[155 129 127 135 115] value 155
[109 130 124 128 154] value 109
[137 146 150 149 146] value 137
[139 139 123  99 141] value 139
[124 127 123 100 116] value 124
[112 103 109 127 135] value 112
[125 122 149 104 146] value 125
---
Input:
150  142  142  129  127  120
116  144  131  124  119  110
Output: 150, 110

Input: 100  103  137  138
Output: 100, 138

Input:
127  119  129  126  131  126  150
128   99  129  130  136  128  123
126  122  128  119  132  130  137
Output: 127, 137

Input: 139  127  124  150  130  131  110
Output: 139, 110

Input: 154  121  117  137  118  114  134
Output: 154, 134

Input: 137  132  136  126  107  136  102
Output: 137, 102

Input: 120  130  107  147
Output: 120, 147

Input:
121  129  115  127  131  129
129  150  132  135  109  141
Output: 121, 141

Input: 151  138  107  133  148  115
Output: 151, 115

Input:
100  129  121  140  140
109  154  105  128  128
Output: 100, 128
---
[105 125 135 121 140] Answer: 140
[139 108 153 100] Answer: 100
[119 149 114 137 123 114 139] Answer: 139
[107 117 156 147 146 118] Answer: 118
[132 155  99 126] Answer: 126
[126 121 113 126 127 149] Answer: 149
[145 122 112 111 127 121 152] Answer: 152
[105 124 141 137 131] Answer: 131
[142 158 147 136 136 133] Answer: 133
---
[[119 142 155 125]
 [121 139 125 142]] yields 139

[[148 150 126 128]
 [148 150 126 128]] yields 150

[[112 145 125 146]
 [139 120 100 122]] yields 120

[[120 144 118 127]
 [121 152 116 125]] yields 152

[[106 131 129 128]
 [151 134 130 136]] yields 134

[[129 130 128 125]
 [106 151 134 139]] yields 151

[[128 151 116 140]
 [120 129 122 115]] yields 129
---
[[120 150 115 105 148 132 145]
 [143 139 103 104 107 143 149]]: 139

[[150 137 129 124]
 [144 138 152 133]]: 138

[[130 134 137 139 110 129]
 [143 119 127 102 114 119]]: 119

[[129 120 138 158 126 153]
 [132 137 120 137 141 103]]: 137

[[112 115 120 110 135]
 [145 105 147 127 157]]: 105

[[126 134 133 123 126]
 [111 126 110 153 111]]: 126

[[110 130 113 151 153 144 140]
 [151 117 154 127 114 140 121]]: 117

[[130 151 120 134 125 147 124]
 [132 122 133 127 132 126 126]]: 122

[[138 131 101 100 138]
 [108 122 121 137 132]]: 122

[[121 139 120 144 104 104 122]
 [126 124 123 125 134 129 123]]: 124
---
[[138 137 124 128 130 116 144]
 [147 122 128 130 114 142 127]
 [130 134 133 106 128 118 124]] ⇒ 144

[[155 130 147 113 130]
 [117 114 136 137 124]
 [113 115 131 140 125]] ⇒ 147

[103 109 119 148 152 110 140] ⇒ 148

[151 129 133 136 116] ⇒ 136

[144 141 119 156 105] ⇒ 144

[[130 134 117 135 153 114]
 [139 107 125 145 108 111]] ⇒ 145

[[139 123 145 108 117 123 107]
 [142 117 141 114 111 117 106]
 [141 114 137 125 112 113 110]] ⇒ 142
---
[[114 156 133 137 107 143 128]
 [120 137 137 132 142 123 115]
 [127 133 124 139 143 135 129]] Answer: 115

[[128 130 108 101 123]
 [129 124 121 112 128]] Answer: 128

[[105 109 108 109 113 113 119]
 [112 109 105 108 109 113 113]] Answer: 113

[[152 113 123 100 128 131]
 [125 121 129 136 135 155]] Answer: 155

[[125 151 123 130 127 138]
 [126 130 142 118 129 130]] Answer: 130

[[141 102 119 107 140 119 113]
 [112 123 116 142 112 135 155]] Answer: 155

[[120 120 114 127 130 127 118]
 [155 126 134 129 134 103 121]
 [149 131 129 125 123 135 117]] Answer: 121

[[118 111 134 141 133]
 [114 129 130 131 106]] Answer: 106
---
((119, 123, 115, 153, 153, 153, 127), (109, 103, 140, 112, 138, 140, 118), (139, 129, 131, 133, 150, 138, 139))	153
(106, 103, 106, 101, 105, 110, 117)	105
(133, 125, 111, 129, 145, 107, 156)	145
(140, 107, 147, 116, 122, 109, 106)	122
(108, 148, 101, 111, 115, 150, 121)	115
((128, 107, 107, 128, 149, 107, 107), (128, 149, 149, 128, 108, 148, 149), (128, 107, 107, 128, 148, 108, 107))	149
---
124,133,139,118
117,131,143,129
133,152,133,124
out 143

119,147,147,132,149,151
151,121,122,138,119,117
out 119

138,121,123,136
118,137,123,121
121,105,123,121
out 123

145,144,139,119,128
132,103,118,121,137
out 121

136,126,155,130,121
117,121,116,119,121
117,126,106,121,130
out 119

129,135,116,125,157,133,115
131,143,117,119,151,132,123
out 132

141,148,119,120
143,131,155,118
out 155

142,151,151,115,102
151,115,130,108,146
out 108

115,108,144,112
146,133,103,122
out 103

120,145,141,137,124,138,153
127,120,150,109,131,120,123
129,112,146,105,139,114,124
out 120
---
[[150 120 111 111 114 146 132]
 [127 109 119 124 130 106 137]
 [110 144 109 110 129 146 121]] -> 127

[[116 144 144 138 128 125 133]
 [147 128 137 120 139 126 140]
 [150 122 131 118 139 126 135]] -> 147

[[157 124 107 109 126 101]
 [126 131 129 119 124 129]
 [130 126 129 129 153 128]] -> 126

[[132 109 104 156 104 155]
 [130 144 122 122 113 124]
 [132 137 112 129 123 144]] -> 130

[[154 117 103 144]
 [149 122 116 137]
 [138 146 125 131]] -> 149

[[121 134 132 140 128 118 122]
 [130 137 109 131 141 138 136]
 [126 130 121 103 123 144 124]] -> 130

[[111 138 155 110 100 113 120]
 [137 128 104 102 141 122 112]
 [154 127 156 134 120 120 154]] -> 137
---
array([[123, 120, 121, 125, 122, 120],
       [121, 120, 125, 123, 103, 115],
       [122, 150, 140, 127,  98, 128]]) -> 125

array([[156,  99, 135, 132, 120, 128, 123],
       [147, 120, 129, 124, 131, 126, 130]]) -> 120

array([[101, 101, 140, 137],
       [126, 120, 124, 117],
       [136, 110, 100, 109]]) -> 101

array([[106, 117, 122, 138, 128],
       [146, 126, 123, 118, 150],
       [134, 134, 146, 119, 108]]) -> 122

array([[130, 154, 113, 106, 142, 145, 135],
       [131, 133, 138, 141, 126, 108, 138],
       [139, 143, 130, 121, 124, 151, 126]]) -> 142

array([[113, 106, 111, 124, 144, 120],
       [134, 123, 117, 126, 136, 144],
       [139, 108, 118, 122, 131, 131]]) -> 124

array([154, 113, 150, 110, 136, 118]) -> 110
---
[122 138 158 127 116 129 110] gives 110
[133 152 128 142] gives 142
[101 112 130 125 132 123 137] gives 137
[119 155 114 143 129] gives 129
[147 145 111 131 129 154] gives 154
[156 126 120 131] gives 131
[112 127 101 137 116 124] gives 124
[152 140 139 105] gives 105
[151 143 124 119] gives 119
[114 153 109 102 119 107 130] gives 130
---
((136, 129, 131, 117, 134), (105, 124, 123, 155, 104), (139, 120, 118, 111, 140)) out 131
((134, 123, 154, 134, 112, 130), (137, 124, 143, 128, 116, 132), (124, 119, 124, 136, 101, 115)) out 154
((102, 106, 135, 106, 130, 102), (106, 106, 131, 111, 130, 103), (149, 148, 124, 145, 126, 151)) out 135
((120, 152, 121, 152, 152), (121, 150, 121, 150, 151), (119, 151, 121, 151, 152)) out 121
((147, 136, 147, 134), (150, 145, 142, 133), (133, 137, 131, 140)) out 147
((124, 145, 125, 124, 114, 138, 149), (136, 134, 145, 133, 104, 106, 123), (143, 109, 143, 117, 131, 105, 130)) out 125
((118, 119, 100, 125), (132, 138, 113, 120), (131, 128, 145, 132)) out 100
---
117  134  131  152  142 gives 117
125  157  122  117  112  113 gives 125
129  103  136  126  134  131 gives 129
133  136  133  107  104 gives 133
111  135  150  132 gives 111
152  133  124  141 gives 152
105  129  143  112 gives 105
143  109  110  132  154  146  125 gives 143
---
120	137	113	127	125	126	105
114	135	126	116	139	143	134
⇒ 137

152	118	127	126	142	145 ⇒ 118

129	99	120	120
141	113	148	137
141	126	117	119
⇒ 99

136	134	123	155 ⇒ 134

125	141	125	104	141	119	115
116	129	123	121	131	107	128
136	131	137	153	133	157	151
⇒ 141

122	129	143	105 ⇒ 129

135	137	108	136
141	130	134	153
105	111	126	121
⇒ 137
---
[[130 146 136 109 143 155]
 [140 151 115 144 150 122]] ans = 150

[[156 137 142 109 153 108 100]
 [149 154 151 140 152 129 102]] ans = 153

[133 100 135 117 141 101 137] ans = 135

[153 129 128 150] ans = 129

[[121 139 114 127 136]
 [108 104 134 132 154]] ans = 136

[[116 126 146 109 149]
 [138 129 113 144 110]
 [138 129 113 145 109]] ans = 145

[128 127 105 105 104 106 155] ans = 127

[[142 130 132 126 139]
 [119 133 130 141 149]] ans = 141
---
[[120 132 129 134 121 124 129]
 [136 103 126 112 129 135 148]] yields 135

[[127 128 129 157 128]
 [130 130 122 153 129]] yields 153

[[149 111 128 109 147 136 117]
 [130 146 118 145 128 110 139]] yields 110

[[103 135 116 127]
 [112 134 122 127]] yields 122

[[124 109 127 125 125 124 115]
 [137 117 147 148 106 107 101]] yields 107

[[122 133 135 128 115]
 [117 101 128 129 117]] yields 129
---
[[110 133 123 151]
 [106 141 105 141]]
105

[[119 119 119 128 104 121 115]
 [106 122 149 128 139 128 132]
 [116  99 153 142 135 128 141]]
153

[[ 98 117 138 111 133 120 105]
 [ 98 141 112 145 103 136 148]
 [ 98 131 136 142 137 134 147]]
136

[[153 127 128 129 129 127]
 [127 128 131 124 128 156]
 [145 127 130 126 130 133]]
130

[[136 137 114 128]
 [124 120 155 128]
 [134 141 116 128]]
116

[130 149 128 132]
128

[143 140 120 124 118 105 130]
120

[128 130 156 127]
156
